k_66: [0.9 -25.3 -2.4 -14.2 -17.4 2.2 -38.1 37.1 25.2 -21.0 5.8 59.5 -59.4 -22.9 -9.2 -46.5 -24.0 1.6 -0.4 -13.0 -18.8 -70.0 -22.5 70.9 -50.2 -74.6 7.2 29.6 5.7 37.9 43.3 -11.4 7.1 -54.6 -13.8 -52.7 -54.5 -16.2 -35.6 -25.9 -21.4 -16.1 28.1 8.7 -2.8 -12.1 2.2]
k_178: [39.3 -4.4 -12.5 9.2 40.0 -11.0 -5.3 20.8 -14.0 -35.3 3.6 -7.2 -24.7 -28.9 -19.3 -3.3 37.7 5.0 49.4 32.7 0.8 23.7 -19.6 -20.7 22.6 14.3 -7.2 47.0 -2.6 -9.7 -75.9 -12.9 25.3 22.2 -81.0 -24.7 -28.2 -13.7 11.4 -42.5 14.8 -6.7 -26.9 32.7 -1.4 -4.7 -20.2]
k_215: [25.1 61.1 -34.3 19.4 61.0 9.8 21.0 -41.0 -3.4 -12.2 -0.3 -11.6 -23.9 29.2 31.1 -0.5 9.0 40.5 61.1 -26.8 -44.6 77.6 -28.0 -37.6 9.4 -9.1 11.2 40.6 9.4 -35.6 -37.0 2.7 28.6 5.1 -86.1 29.2 61.1 9.2 -26.9 2.9 45.7 -30.9 26.9 14.7 -42.0 63.1 -15.3]
k_155: [3.8 -35.8 8.3 23.3 30.9 -36.5 -53.6 68.6 4.1 22.1 17.4 19.1 19.6 -16.0 7.6 -24.3 -1.9 3.9 39.7 -36.9 20.5 -72.1 -63.6 56.3 -24.5 93.2 35.5 45.1 -36.9 63.6 -34.3 -53.9 -18.7 -2.0 37.3 -18.3 -26.3 6.7 2.8 -27.3 13.3 70.2 25.6 -5.5 10.4 -20.6 29.4]
k_614: [16.3 -35.8 8.3 23.3 30.9 -36.5 -53.6 68.6 4.1 22.1 17.4 19.1 19.6 -16.0 7.6 2.8 -1.9 3.9 25.6 6.7 20.5 -72.1 -63.6 56.3 -24.5 38.7 35.5 45.1 -36.9 63.6 -34.3 -53.9 -18.7 9.1 37.3 -18.3 -26.3 6.7 2.8 30.8 13.3 70.2 25.6 -5.5 10.4 -20.6 29.4]
places k_614: [2.8] -> 15 38
places k_614: [30.9] -> 4
tags:
[-46.5] -> k_46
[-9.2] -> k_389
[7.6] -> k_677
[-9.3] -> k_168
join k_66 14:  -> k_389
[0.9 -25.3 -2.4 -14.2 -17.4 2.2 -38.1 37.1 25.2 -21.0 5.8 59.5 -59.4 -22.9 -9.2 -46.5 -24.0 1.6 -0.4 -13.0 -18.8 -70.0 -22.5 70.9 -50.2 -74.6 7.2 29.6 5.7 37.9 43.3 -11.4 7.1 -54.6 -13.8 -52.7 -54.5 -16.2 -35.6 -25.9 -21.4 -16.1 28.1 8.7 -2.8 -12.1 2.2] -> k_66
[3.8 -35.8 8.3 23.3 30.9 -36.5 -53.6 68.6 4.1 22.1 17.4 19.1 19.6 -16.0 7.6 -24.3 -1.9 3.9 39.7 -36.9 20.5 -72.1 -63.6 56.3 -24.5 93.2 35.5 45.1 -36.9 63.6 -34.3 -53.9 -18.7 -2.0 37.3 -18.3 -26.3 6.7 2.8 -27.3 13.3 70.2 25.6 -5.5 10.4 -20.6 29.4] -> k_155
[39.3 -4.4 -12.5 9.2 40.0 -11.0 -5.3 20.8 -14.0 -35.3 3.6 -7.2 -24.7 -28.9 -19.3 -3.3 37.7 5.0 49.4 32.7 0.8 23.7 -19.6 -20.7 22.6 14.3 -7.2 47.0 -2.6 -9.7 -75.9 -12.9 25.3 22.2 -81.0 -24.7 -28.2 -13.7 11.4 -42.5 14.8 -6.7 -26.9 32.7 -1.4 -4.7 -20.2] -> k_178
places k_215: [61.1] -> 1 18 36

